Below is a small trained network, with its code and all its weights. Each question gives an input and a class and asks what happens when units are switched off, that is, made to give their printed mean instead of their output.

import numpy as np


def w(rows, s, z=0):
    codes = np.array(rows[::2]) - 128.0
    scale = np.full(codes.shape[1], s)
    scale[-1] = z or s
    return codes * scale


def f(y):
    return y / 2 * (1 + np.tanh(0.7978845608 * (y + 0.044715 * y**3)))


def log_softmax(a):
    a = a - a.max(-1, keepdims=True)
    return a - np.log(np.exp(a).sum(-1, keepdims=True))


def net(x, mask):
    res = np.array(x, float).reshape(1, 8) / 4 @ E
    y = f(res @ A[0][:, :-1].T + A[0][:, -1])
    res = res + np.where(mask, y, B[0][:, -1]) @ B[0][:, :-1]
    return log_softmax(res[-1] @ U[:, :-1].T + U[:, -1])


A, B = {}, {}
E = w([
[101,228,45,198],'x0',
[98,118,255,231],'x1',
[23,64,98,90],'x2',
[83,149,190,54],'x3',
[77,27,132,154],'x4',
[240,87,100,158],'x5',
[123,128,162,59],'x6',
[238,131,98,153],'x7',
],0.0064)
A[0] = w([
[175,97,173,118,134],'N1',
[140,141,109,144,127],'N2',
[93,99,139,92,216],'N3',
[210,112,193,123,153],'N4',
[136,149,149,200,253],'N5',
[164,161,82,120,134],'N6',
[172,153,72,128,160],'N7',
[134,106,128,122,96],'N8',
[132,158,88,96,98],'N9',
[141,129,161,143,181],'N10',
[105,87,133,120,77],'N11',
[180,157,51,128,150],'N12',
[142,126,132,115,170],'N13',
[149,157,99,116,137],'N14',
[203,122,180,125,112],'N15',
[116,73,96,156,95],'N16',
[128,166,146,253,214],'N17',
[118,95,115,138,61],'N18',
[89,133,96,131,105],'N19',
[63,170,163,126,186],'N20',
[127,146,133,140,197],'N21',
[164,138,76,143,142],'N22',
[80,114,159,110,76],'N23',
[154,123,92,161,57],'N24',
[109,173,130,215,166],'N25',
[93,149,181,102,58],'N26',
[117,102,139,128,46],'N27',
[114,166,127,228,159],'N28',
[145,135,131,105,249],'N29',
[104,163,150,131,242],'N30',
[73,112,104,111,209],'N31',
[141,79,155,161,117],'N32',
[133,180,89,77,43],'N33',
],0.014,0.0043)
B[0] = w([
[141,197,128,174,185],'N1',
[120,101,122,124,147],'N2',
[115,198,92,141,203],'N3',
[209,254,106,168,226],'N4',
[223,127,77,127,219],'N5',
[116,70,83,189,193],'N6',
[96,70,43,177,209],'N7',
[112,147,131,145,129],'N8',
[140,106,122,188,165],'N9',
[134,149,102,142,165],'N10',
[84,176,136,177,151],'N11',
[76,20,38,188,230],'N12',
[129,144,107,136,147],'N13',
[130,96,77,169,168],'N14',
[205,204,122,137,203],'N15',
[105,137,145,192,157],'N16',
[239,126,52,122,254],'N17',
[83,152,174,197,130],'N18',
[152,166,152,132,149],'N19',
[111,182,53,54,211],'N20',
[146,114,73,101,155],'N21',
[72,62,67,140,191],'N22',
[73,172,115,125,174],'N23',
[77,84,132,123,156],'N24',
[190,126,89,93,207],'N25',
[63,100,52,47,173],'N26',
[78,149,157,161,129],'N27',
[203,123,84,109,213],'N28',
[147,155,30,123,182],'N29',
[131,136,40,66,188],'N30',
[134,208,116,127,196],'N31',
[124,154,141,210,170],'N32',
[149,57,121,214,175],'N33',
],0.0081,0.009)
U = w([
[102,106,194,78,71],'0',
[91,79,220,153,71],'1',
[156,79,110,157,150],'2',
[49,128,120,59,90],'3',
[122,126,247,156,4],'4',
[172,196,128,107,207],'5',
[57,131,126,173,191],'6',
],0.011,0.0045)

Each question gives the input, the list of numbers given to net, and the class t.
The units are the neurons (one row each of A and B). Each row of codes is followed by its name. A weight is (code - 128) times the scale printed after its matrix; where a second scale follows, it is the last column's (A, B and U).
mask holds one flag per neuron, in row order. A switched-off neuron (its flag False) gives its mean, the last column of its row in B, instead of its output. The means were averaged over made-up inputs and are rounded, as every weight is.
A unit's drop is (log p(t) with every unit on - log p(t) with that unit switched off) / (log p(t) with every unit on - log p(t) with every unit switched off).
The circuit of an input: a set's keep is (log p(t) with only the set's units on - log p(t) with every unit switched off) / (log p(t) with every unit on - log p(t) with every unit switched off). Starting from the 12 units with the biggest drops (on a tie, the unit counted first), units are removed one at a time, each time the one whose removal leaves the highest keep (on an exact tie, the one counted first), for as long as the keep stays at least 0.8.
units of the circuit, in order: the units of the circuit, biggest drop first
most important unit: the unit with the biggest drop
top k neurons: the k neurons with the biggest drops, biggest first
drop when u is switched off: that unit's drop, to one decimal
input [2,-8,-3,4,-1,-8,7,-3], class 3: units of the circuit, in order	[N4, N26]
input [-8,-3,7,3,-8,-7,7,8], class 3: units of the circuit, in order	[N17, N26]
input [8,7,5,8,-5,-5,-1,-5], class 3: most important unit	N26
input [-7,-6,2,5,4,4,-6,4], class 6: units of the circuit, in order	[N17, N5, N28]
input [1,-7,-2,6,1,-1,4,-6], class 3: units of the circuit, in order	[N4, N17]
input [4,1,7,3,1,3,-8,-8], class 5: units of the circuit, in order	[N12, N31]
input [1,-6,3,4,5,-5,7,1], class 3: top 2 neurons	[N4, N17]
input [-7,-2,-3,3,-3,-8,4,-2], class 3: units of the circuit, in order	[N26, N17]
input [-7,-3,2,6,6,4,-7,5], class 5: top 2 neurons	[N12, N4]
input [6,-2,7,3,8,3,-8,-1], class 6: top 2 neurons	[N16, N4]
input [-5,-7,-7,-7,-4,1,-1,-5], class 2: drop when N5 is switched off	0.0
input [2,-6,6,0,7,6,6,-2], class 6: drop when N17 is switched off	0.1
input [5,5,-3,-1,-6,-4,-7,4], class 2: drop when N4 is switched off	0.1
input [-4,1,-2,-2,4,5,-2,3], class 5: top neuron	[N4]
